Each row is followed by its grade, which names the range that a hidden value of the row falls in. A new part has a new value, new ranges and new names.
[ -15  -38  122   92  127  115 -281  -35 -144 -103  -80 -200  299  208
   52 -277  290  128  111  255  -84 -232   27  117   94 -227   78   18
 -118  -63   10  -33   11   11   36 -118 -143  -84  228  -86  192   -7]
[79]
[-208 -140   14  136  336  465  155   85 -195  269 -140   77  399  132
   -3   64 -102  328  271  398   45 -359   85   63 -249 -129  -20  324
 -109  106 -168  516  -99  341  -99  -82   25  -98   23  -16 -148  -35]
[67]
[-229  161   99  -44   57  197  168   59  236  229  295   52  211  433
   24  536 -234 -333 -521   90  418 -245  378    2 -246  146  -85   99
  132  -69 -111 -403   40  153   18  -76  329 -227  -55    6 -374 -159]
[79]
[   0 -190  172 -211   25  -69 -221  146 -260  -12 -217 -439 -259   -5
  117 -469  248  192 -111  101 -261  238 -318  -22  250 -485  -60 -349
   40  132  507  106  100 -155  265  181 -382  213  286 -118  296 -128]
[78]
[-366  -53 -220  167  235  -32  -24  140 -118  137 -339 -308   59  171
   51 -548  114   95  453  320 -252 -359 -250   22  -39 -599  153 -149
  -28  -47  -49  291 -182  261   -4 -224 -343   12  492   78  407   23]
[64]
[-187  112 -151   17 -155  -13 -206  285   -3 -245 -125   16  132  241
  -67   14  250 -211 -253  -67  155 -250  166   46  132  -56  -41 -236
  -73 -106 -211 -252 -157 -181   61 -391   -3 -246  353   32  227   78]
[68]
[  79 -112  -21   67    3   46   46 -141 -223 -127   99  204 -105 -226
  337 -117  -56  312  119  262  139  409  386    5  -46  146  -22  179
   94   98  -16  147  165  120 -255   23  338  217 -185 -222 -384  107]
[72]
[-129  -32   53 -370   73  123  139   35 -202   85   81   99 -223  -30
  172  160  -22  384 -315  -69  167  419   98 -327  -21  308 -176   66
  115  311  226   81  255   47   11  225  318  401 -162 -150 -298 -111]
[79]
[-417   30   66 -476  210  382  -46  262 -151  241  -18 -264  180  495
 -258  564  -71  157 -447  -16   -9 -455 -165  -75 -221  -80 -267  213
   26  182  -63  146   43  176  412  181  -81 -244  369  117  114 -314]
[78]
[ -18  -84  111 -101  132  156   50   83 -141  -81  -47   -5  231  103
 -150   29    6  267  -83   60   -3  -92  303  -88  -29  112 -287  153
 -145  248   67  259   55 -115  -22 -200  184 -144  -21 -113 -258  -34]
[54]
[ -50 -168   90 -241   27  -22  160  125 -113  -63  -48 -113 -151  109
  -64   34 -212  164 -183   40    8  151  249 -124  -94   59 -313  120
   12  378  115  284  116  -32   29  -22  101 -104  130  -91 -333  -90]
[70]
[-207  -89   90 -206  218  592 -280  449 -289  333 -211  346  -37  208
   27  437  286  169 -477 -235  409   -7 -307 -122 -188   73 -180  -26
  -11   71   69  183   22    6  279  244  157  143  239  262  400  -43]
[68]
[ -85   68  -91  -39   40   26   17 -141 -143  -46  -29  110 -329 -122
  678 -284  198  173   80  152  195  441  217 -225  126   -6  102 -158
  115 -123  196 -186  179  120 -245    7   51  529 -127 -214 -119  138]
[76]
[  12 -300  163  -81  300  214 -162  -24 -348  123  -44 -113   83    5
  -59   51 -151  382   26  272 -192 -125  -35  185 -214 -309 -216  326
   60   94  128  450  189  104  180  196   47  -40   14   -4  -66 -170]
[78]
[-104   53 -120  587   94   13  240  152  268   80 -104  115  253   30
  199 -409 -153 -366  132  365  268 -132  450   77   15 -254   89 -342
  -65 -153  -17   12 -177    3 -427 -659  175 -114 -116  -84 -254  219]
[70]
[ -44 -178   22   11  104  -82 -160  -87 -255 -141  -74 -246  178   73
 -192 -244  -30  352  253  265 -305 -211   78  174  -63 -264  -82  275
  -54  161  -67  350   65   97   84  -51  -23 -177  280  -59   -7 -103]
[77]
[ 150 -313  219  324   76 -221   56  -47    3   84 -158 -202  -64  -20
  124 -641  -91  -72  185  371  -86   69   47  162   58 -503  113 -166
   26   14  347  106   44  -24  -90 -101 -168  113    2 -105 -148  -70]
[54]
[-172 -224   -9  -32  221  -39   81 -113 -113  201  -89 -183 -171   47
  330  -65 -311    8  -22  395 -112 -199  -97  119  -64 -549   97   38
  261 -251  164  -37  199  233   77   97 -245  298 -186  -68 -157 -246]
[54]
[ -60  114  -29   61  -19   92   65   45    6 -107   69  191  195   59
  207  -72  267   31 -116   61  272  102  295 -159  149  281   75 -145
  -50  -12  -21 -316  -39  -74 -204 -278  254  145 -158 -198 -158  112]
[64]
[-160  165  111 -262  122  427   81  221 -106  191   21  160   63  128
  183  184  373  231 -338 -172  327  270  112 -384   50  325 -202 -185
  -93  210  300  -79   -8  -70   14   15  234  189  -47 -118  -42   38]
[76]
[ -14 -126   50  600 -136 -137  -10  181  174  207 -145  -40  118  -49
  225 -599   51 -427  -72  410  208   14 -189  304  302 -588  522 -647
   93 -268  206 -312 -175   -4  -92 -202 -198  252  -55  -95  122  -44]
[68]
[ -59 -147  104 -130 -118 -325   27 -114  -73  -14   84 -384    8  -23
   33 -276  -53  120 -250  264 -233   66 -258   81  360 -304  283 -228
  198   31  315 -344  175   -8  217  164 -195  395 -197 -302 -135 -388]
[77]
[-240  -73 -173  -85   60    0  -58  -23 -279 -172  -33 -341  237   62
 -159  -97 -132  386  260  391 -366 -297   64  185  -45 -266  -40  282
    7  153 -278  397   -9  247   74  -76  -90 -236  316 -127  -23 -102]
[72]
[-185   32   51  -37   70  329  134  229   45  154   10  238  186  331
   75  360   82 -137 -318   12  432 -189  194 -107 -145  232  -37   39
  -19    1 -147 -209 -107   68  -30 -134  166  -89   25   29 -129  -14]
[78]
[ -43 -326    5  234  137 -373  193 -208   37   31   -4 -222    9  154
  -81 -223 -525 -122  278  466 -222 -413  249  308 -286 -493   27  333
  175  -80 -122  103   60  235  -47 -169  -45 -205   36    6 -391 -202]
[67]
[-119   57  136 -305   60  318 -133  141 -161   98   64  -12  -60  162
  246  237  238  119 -445  -31  225  192  -31 -150   52   89  -95 -112
   71   40  211 -202  129  -11  162  208   55  181   39  -89   59  -81]
[64]
[ 175 -240   30  150  -35   -4  -32  -73 -163 -133   57  255 -108 -321
  386  -36 -206   61 -234  308  189  297  254  175  126  -59   66  -35
  209 -175   97  -89  273  -94 -165  -26  252  378 -547 -235 -415  -19]
[54]
[  25  -14  225  332   32    7 -204  312  166  162 -175  153   73  303
 -151 -339  321 -303 -229 -197  403   35   64  -59  -39  -51  -38 -351
 -172  104  224  -84  -95 -236  -14 -251  237  -97  396  223  268  100]
[68]
[  99 -437  177 -114  263  233 -167  -11 -429    4  -82   27   25  -33
 -111  192 -301  461   -6  261 -132  -85   75  227 -301 -158 -307  551
   49  204  -22  645  266   97  147  228  138 -104    7   24 -216 -161]
[69]
[  62 -226  -79  150 -236 -155   -8  167  -36 -222   26   42  -80 -192
  184  -11 -297 -245 -406  328  128  130  128  310  211 -209  128 -250
  250 -154  -65 -204   82 -144  -31 -153   57   86 -264 -198 -267  -67]
[70]
[-140  -16  107   89  244  346   86  214  -45  328  -49  142  193   58
    9   -1   23  146 -183   77  241   47   40 -127  -85    9 -105 -109
  -48  156  217  237   24   25  -53  -60  292  141 -106   -4  -91  -20]
[78]
[  -2 -288   42 -242  -26  248    3  257 -374    3 -224  -14 -259 -215
  421  -39  133  230 -249  213   18  316 -264   -4  267 -235   32 -276
  134    3  290   63   37  -71  137  204 -344  406 -171 -238   31  -80]
[69]
[-157  -64 -215  -78  156  -26   -4  -57 -227  -79   89   29  -25 -177
   90  101 -275  258  -54  212 -133  -22  222   67  -93 -134 -185  144
  206  -70  -49  162  204   52  -27 -107  322  114 -248 -111 -253  -50]
[79]
[-175 -139   29   -4  -48   -4  -89   79  -68   32   -7 -181  212  147
  -27   27 -106   -9 -328  322    5 -265 -273  203  177 -237  322  -64
  150  -83  -94 -202   99  112  180   88 -148  196  -41 -103   18 -314]
[78]
[  85 -248  184  366  165 -126  230 -229   50   85   62  -91  414   75
  -86 -331 -252   73  280  503  -93 -283  267  212  -64 -209  162  230
  -27   39   23   72   17  145 -179 -216   89  -47 -263 -187 -481 -160]
[67]
[ -26 -197   74 -328  119  152 -218  194 -334 -140 -174  -32 -191   59
  -32   99    7  323 -256  -79  -23  125   50  -93  -69    6 -387  138
  -16  263  112  393  226 -137  165   79   82  -12  226   25   31  -40]
[70]
[-135  -58  -39  196  -70 -238  159  259  181   18 -140 -108   73  175
  -81 -339   44 -340 -135   90   72 -182   27   -2  136 -241  103 -409
    7  -28   81 -255 -199 -158  -29 -406  -73  -48  114  -24   16  -34]
[67]
[ -86  -46  130   57   73  279  -65  342  -41  251  -24   58  119  143
  -15   55  189  -80 -320   27  250   44 -123   20  -44  -78  -33 -246
   15   72  163  -40 -119  -50  130   17  121  -41  147   47  170  -22]
[72]
[-266    9 -104   85  284  123 -202    9 -100  146 -205 -208 -110  251
  394 -229  118 -116  205  287  -46 -312  -59   84 -138 -620   48  -85
   90 -369   28  -43   -9  238   33  -92 -324    8  358  107  353   49]
[79]
[ -81  -90  -57  391 -175   56 -141  216   47   12   24  114  325   54
   21   24  -36 -312 -293  359  272 -235  -87  408  131 -225  403 -221
  129 -262 -280 -311 -123   56   18 -148   49  -20  -21  -35   72  -81]
[77]
[ -33  -34   -7 -374   52  442 -141   29 -513 -172  -11   23 -136 -150
  349  175  196  610   29  145   -9  385  248  -80  -25  117 -312  234
  -11  210   37  402  127  105   12  221   50   36  121 -228  -97  111]
[76]
[  46  -55  180  173   73  145  -68  135   -7   29  -89  128  156  150
   36 -219  232    8  -82   41  270   67  179  -73   12   86  -19  -96
 -141  117  111   15   -9 -104 -119 -174  184   17   99  -17  -17   83]
[78]
[  97  -49   32  500  123 -145   47 -168  173   44  122  201  198   47
  215 -220  -57 -328  105  281  197 -177  459  209 -103 -214   97  -54
   73 -368   36 -393  -30  -26 -251 -419  290  -61 -293  -57 -288   87]
[77]
[-279  -28  -95 -146  228   23 -159   56  -78   30 -164  295  -36  371
   62  151  183   64 -232 -205  292 -301 -115 -279 -129  242   81  170
   35 -105 -203 -260  198   60   33  -75  213  374   91  218  201  -85]
[78]
[-141 -171   36  -85   44 -231 -153   29 -175  -38 -185 -299  -69  172
 -203 -387   50  262   91   72 -220  -67 -193  -16    8 -258   18   54
  -16  263   77  252  106   73  166   67 -104   75  458   43  185 -173]
[77]
[-281 -116 -127  393  435  -23 -209  -41  -90  231 -295 -255  220  222
   23 -581   33   56  547  425 -266 -582 -251  192 -181 -752  210   31
  -17 -245  -62  288  -49  316  -14 -218 -226    7  389  186  441  -15]
[64]
[ -48 -187   56 -584   50  367 -415  169 -631 -103 -165 -113 -357  -85
  373  185  410  512 -268   -3 -120  309 -371  -41  140 -170 -170  -16
  125   20  241   98  177  -33  402  492 -321  304  207 -110  397  -84]
[76]
[-147 -197  -44  146  195   48  127  109  -78  147 -222 -165   -9   32
  216 -300 -154  -12  150  392  -88 -152  -43   93   -8 -504   54 -136
   61  -70  123  200  -49  139  -45 -159 -256   60   26  -73  -34  -42]
[70]
[-276   37  -91  151  273  174  107 -105  -94  141  -78  -36  145  186
  101 -222 -114  314  457  333   41 -133  295  -80 -303  -72  -20  344
  -86  186 -198  499   35  451 -260 -109  162  -52  316   14 -150   79]
[64]
[ -46 -126  152  435  177   55  -72  242  184  153 -208   57  454  361
 -219 -268  115 -312  -91  134  216 -496  -35  114  -13 -207  151 -179
 -170  -79  -18  -97 -150 -113  -35 -422   29 -159  134  142  157  -31]
[69]
[-205  -39   79   -9  136  305   75  113  -24  147   12  107  440  409
  -89  288  102   34 -134  160  239 -441   11   -4 -129  178  134  234
  -66   34 -277 -155 -117  202   44  -69   52 -107   72    6  -52 -138]
[79]
[ 131 -111  164   69   22  180   94  -38 -220  -26  169   15  364 -259
  -90  -89  -48  475  -16  295  -57  266  294   92  114  102 -121   81
  -68  322  201  324   67  -52  -83  -23  356   15 -340 -352 -461  -62]
[77]
[-122 -393   20  109  311  -33 -283    2 -231   95 -306 -212   21  217
  -13 -185 -169   43  142  365 -242 -566 -342  318 -172 -690  114  219
  109 -229  -82  227  133  192  224   44 -350   24  252  186  289 -226]
[69]
[ -71   88  -18  134  -89  101  164  224   39  -72    1  377  351   27
 -181  -27  180  133 -206 -120  374  114  363 -218  132  503  -43 -130
 -203  302  -65   -2 -110 -183 -225 -398  521   47 -138 -128 -277   95]
[68]
[   5   65  -61  238  -99  132  -66   37  -55 -115   32  260  129 -140
  406 -182  250   13 -103  217  331  249  208   14  253  107  249 -263
   20 -162  -17 -287    9  -33 -250 -193  202  311 -237 -233  -90  151]
[76]

Part 2:
[  -4  253  195  -24  -23   97    1  112 -133  239 -151  -45    6   14
 -279 -350   34  286   98  146 -528 -132  235  390  -31   80  133 -105
   78   85  -97   91  -47  -50 -217  200  123 -188  -88 -322  -36   56]
E
[-128  111  500  -96 -142  125 -268  118 -117  747    5  203 -227  -13
 -184  -38  -29  162  126  -38 -143  190   92  -77 -287 -138  106   -5
  -31  208  -51  286   44  -98 -178   49   60 -267  -91 -175   -8   20]
S
[-104  -32 -323  166  246 -218   46 -350  474 -436   76  -52  153   65
  390  -65  254 -332  186 -187  287  -26  -95  -30 -156   -7  221 -237
  -13   44 -250 -544    0   58   95  121 -133  203 -242   -4 -413 -301]
E
[  56   29  285   67 -444  147 -368   -9  102  294  -79  252 -386 -144
  236  -13  147  173  -35   74   -8   82  -21 -233 -209   17   61  355
 -187    5  -79  279 -177  101 -186 -151 -173  -27  100  107   37  -88]
V
[   1 -115  -68   37  181 -336 -111 -410  213 -406  278  151 -145 -151
  190   -8   66 -282  103  -52  196   88   -2    3 -259 -318  126 -415
  150   55  -58 -205  161 -171 -189  400  139  227  -49 -123 -112  -30]
G
[ -51  336 -118  -92  -68  -55  119  334 -209  215 -269 -139  304  -17
 -107 -237   87  244  243   44 -404  -80   45  436  133  221  116   55
   74 -133  124  -47    4  -31 -114  272  108  -55  -49 -385  -28   39]
J
[ 378  107 -324  197   72  -18  138 -198  315 -614   99 -220  -32   40
  244 -276  131   91  276   82  -76  -87  136  306  122  129   64 -225
    2 -268 -101 -123 -256   70  -53  219  -13  113   66 -199  -65  -58]
U
[ 151  299 -349 -116 -211  156  198  129 -173  141  -55 -193  246  166
  152 -363  148  294  150 -211 -156  -27  110  208   28  257  242   82
  -22 -379   99   39 -153  -38 -164  355 -139   44 -213 -250  187  215]
R
[  81  -61 -141 -107 -288 -193  -75   45   24  -44   68  156   78  139
  500  107   11 -118  238 -174  337  372    6 -384 -207  144   88  287
 -126 -285   37 -114  -64  146  130  131 -163  220 -170   68  249  -76]
V
[ 174  211  228  -45 -286   62 -129  452 -124  314 -194   16 -213  -10
    1  -74  -26  349  484  342 -335  136  117  115  188  255  -73  442
 -126 -146   70  267 -219  206  -64  -17  205  -66  266 -189  136 -152]
S
[ 309  -20  142  -56 -430  311 -151  210   82 -169  -67  153 -393  158
  149 -188 -198  469  361  252 -124  226  177  -17  205  -27   78  284
  -68 -157   -8  211 -243  366 -167  -58  153 -119  391 -308   77   99]
V
[ 213  145 -148  -28 -605   59 -238  318  -57  183 -160  -14 -263 -257
  374 -111  180  410  321  273 -100  -60   13  -43   93  337  117  552
 -199 -346  217  167 -356  152 -307   92   16  154  222   92  259   19]
V
[ 113  224  -97  145  190  -81  228  -64  197 -114  -61   19  274  344
  360  148  229 -287  155 -382  223  372 -226  -43  -25  161 -245  163
 -119 -277 -180  114   25   81  481  -71 -342  133  -47 -183 -165 -438]
J
[ -19  336 -350   82  -91 -258  289  371  -50    6 -314 -213  403 -130
  288  -11  309  108  321   40 -100  -30 -149  293   87  495 -241  138
   52 -438  155  -49 -130  -86  130  325    2  118   28 -129  -87 -251]
G
[-240  142    5  179  236 -136   82 -263  265  353   32   10  315   59
  228   91  359 -392 -104 -497  247  114 -155 -166 -482   59   -2 -240
  -44   81 -282 -159   88 -224  254   72 -426  -27 -518   82 -365 -336]
G
[ -13   58  233 -153 -453   38 -161  375  -11  385   17  152   31  217
  202   -5 -203    9  269 -167  160  563 -139 -261  134  -65   80  546
 -201 -204  191   22  -80  285   48 -244 -135 -137   41 -304    7  -56]
E
[ -34  102  166  -76 -357  133 -148  164  -15  476   -8    2  114   28
  -43 -267  -88  159    8 -134 -193  112  156  -27 -111   11  317   92
  -92   25   23 -118 -124   74 -172  -33 -195 -268 -313 -184    2  174]
V
[ 130  394  162  -59 -123    0   94  440 -302  634  -44 -208  199 -217
 -395 -259  -71  281  192   67 -651   21  188  466  148   94  -26  -86
  105 -123  235  195  -47 -206 -244  313  129 -285  -76 -453   54  186]
G
[ 210   30  342  199  122 -157  -38 -142  270 -427  119  132 -193   18
  -33  -31 -106 -150  125  134 -119  296   -9  219   94 -246 -269 -159
   59  -22 -108  146   -1   66   81  -54   98  -81  298 -400 -206 -248]
S
[-161  -99 -134   15 -100 -290   57 -339  175 -617   26  329   52  212
  629  110  192 -264  -87 -308  670  373 -336 -214 -354 -118 -151  -37
   81 -346  -25   21  120  -68  147  231 -165  278   57 -111  -55 -180]
E
[ -65   51  -53 -153 -210  306 -160  154   65  405 -143   67   17  174
   82 -178  -14  222  257 -130 -130   30  149 -154  -17   10  524  228
 -121  204 -159 -271  -26  291 -141  -50  -92  -98 -223 -136 -167   86]
J
[  68   61 -237  -35 -466 -366 -298  219    0   50   -8 -129   63 -461
  246 -183   75   23  224  264 -205 -157   81   60   69  241  359  336
 -145 -168  293 -433 -235   92 -363  153    6  215 -147  108  204   57]
U
[ -60  197 -146   19  108 -426   73   73  -13  104  -19  -19  415 -136
  143  125  146 -353  107 -226  -31  181 -154   93  -58   71  -48   12
   27 -126   96 -197  177 -122  144  214 -124  174 -209 -161  -82 -205]
J
[ 229   28   49  -96 -460  117 -300  204   21  250   75  183 -347  -98
  289   45  -41  151  299   25   57  298  -66 -268  141  -96  132  513
 -187 -168  165  191 -113  227 -229  -53   -6  111  263  -98  113   26]
R
[-144  -61  257  140  169  182 -191 -326  397 -109  -23  202 -379   81
   28 -119  128   69  129   53   50  -46   26   19 -240 -265  168 -313
   51  375 -398  -44   22   56 -131  -16  102 -142   80 -158 -491 -192]
G
[  -4  351 -224  102  118 -220  191  -58   -8  225   49 -283  342  -45
  139 -193  363 -128   95 -247  -39  -73  -57  263 -181  288   21 -143
  -37 -294   49  -37 -111 -309    2  343 -211   88 -374  -76    6 -139]
G
[ 185   14  -51  136  197 -380   62 -207  240 -657  157   35  -40   30
  233   -4   36 -278  270   83   94  221  -48  168   45  -74 -171 -138
   57 -200  -43  -89    5   24  106  194  120  234  163 -245  -70 -283]
G
[  75  245 -173  -95 -160  206  156  216  -81  387  -38 -136  105  252
  223 -165  141  297  382 -226  100  158   32    3  -73  254  103   87
  -74 -336   54  157 -181  -31  -10  259  -77  -68 -133 -194   79   44]
S
[ 160   30   46  -36 -277 -424 -220  -58 -148 -160  185   97 -104 -500
   -1 -141  -45  -51  -69  205 -277    7  105  212  -83 -160   58  -96
  127 -156  296    7   28 -224 -449  430  153  175   33 -155  292  224]
S
[-194  226 -141   33  327 -485   34  -91   48  163   99 -167  441 -145
  -33  -63  192 -432  135 -233  -80  -13  -93  267 -129    7  185 -264
   34   50   49 -410  178 -239   13  277  -54  123 -422 -187 -175 -187]
J
[-113  266  137   16 -256 -255  -81  289 -118  550 -105   16  161 -106
  239  145  224  -59  155 -134  144  266 -251  -53 -188  274 -209  307
 -144 -318  217  249  -88 -156  116   42 -177   -3  -68  -23  114 -250]
U
[  72   12  150 -110 -331 -210 -346  141 -131   47   20  119 -303 -360
  -32 -166  -76  194  237  400 -313  -46  169  140    4  -62  207  129
   23   10  196  -16  -67   12 -465  258  324   87  148 -126  217  135]
S
[  84   33   80  -24 -428 -213 -303  143 -103   33  -40  120 -191 -551
   -2 -107  -22  220   13  331 -342 -101   99  182  -38  -67   94    8
  106  -41  249   26  -43  -99 -486  296  190   25  164 -115  135  217]
U
[-344  112  175   36 -327 -238 -151  233  -22  357 -325  223  131 -277
  214  146  223  -20  -73    7   16   85 -240  -84 -262  138 -141  241
   15  -22   62    9   51  -82   -7   34 -104  -33  -20   28 -192 -232]
G
[  32  445   48  249  173 -289  224   18  -11   71 -136 -209  376 -142
  -91 -157  323 -165 -107  -54 -403  -78  -88  517  -20  281 -302  -97
   33 -216  -23  132  -50 -263  129  149 -196  -17 -149 -223 -124 -314]
E
[-118  162  -60  268  313 -386  199 -181  193 -116 -142   22  355 -225
  120  148  341 -345 -125 -129 -118  -47  -72  156 -328  145 -296 -363
  176   42 -252 -141  157 -260  251  279 -167   88 -240   16 -346 -385]
G
[ 203  -48  154  -42 -268 -413 -225   95 -161 -265   -2  259 -186 -452
    3   54 -137   33   68  405 -372   91  195  111  -49  -75 -121   24
  166  -60  156   72   78  -33 -259  359  295  182  224 -113  292   80]
V
[  73  284 -192   86 -223 -107  259  259    3   -5 -229   -7  292  178
  523  129  287  -16  170 -228  241  341 -308  -51   22  410 -390  437
 -110 -595   86  258 -142   43  359   43 -293  146  100 -102   11 -354]
E
[-256 -161 -104   78   41 -172 -172 -532  436 -151  240  202  124    1
  368  -17  155 -493 -244 -505  467  153 -190 -318 -412 -373  374 -266
  -19  189 -195 -499  176  -50  -53   24 -379  104 -429   11 -394  -70]
R
[  69   41 -421 -159 -527 -131 -130  230  -78 -199 -163   47   64 -194
  422 -141   74  201  204  104  -36  -27  -37   -9  149  161  313  444
  -47 -310  267 -256 -101  197 -310  239   20  303   85  -70  168  159]
J
[ 116   10  -52 -139 -326 -115 -370   62  -80   50   52  121 -245 -404
   18 -159  -49  135  151  219 -308  -87  101   96   98 -201  404  163
    7   70  209 -136   35   54 -555  240  199  176  113 -160  114  249]
J
[-215  121   78   99  150 -184   76 -346  139  353  274  101  213  -20
  210  122  260 -385 -219 -672  495  335 -318 -127 -545 -270 -125 -483
   90 -128   17  158  202 -511   64  297 -347  -77 -343 -156 -236  -65]
S
[ -88  186    7   11  100 -475   76  -58 -109  223  143  -35  381 -127
   62   46  133 -323  -17 -285   60  201  -56  105 -353   59 -101 -287
   84 -195  131  -25  127 -380   83  391 -135   53 -383 -124  123  -70]
U
[ -31 -229  114  -68  -50  202 -345 -274  306 -170  144  178 -428  -12
  -58 -331 -158  180  213  172 -128 -116  318  -38 -120 -411  624 -300
   67  470 -265 -409    2  204 -475  114  246 -104  -60 -190 -284  209]
G
[ -46  -43  170  -35 -339  120 -233   48  136 -335 -121  200 -440   63
  180 -213  -42  432  299  295  137   87  -74  160   37 -147   90   28
   41 -109   79  168 -157  150 -306   53  310 -112  486 -365  -95   49]
U
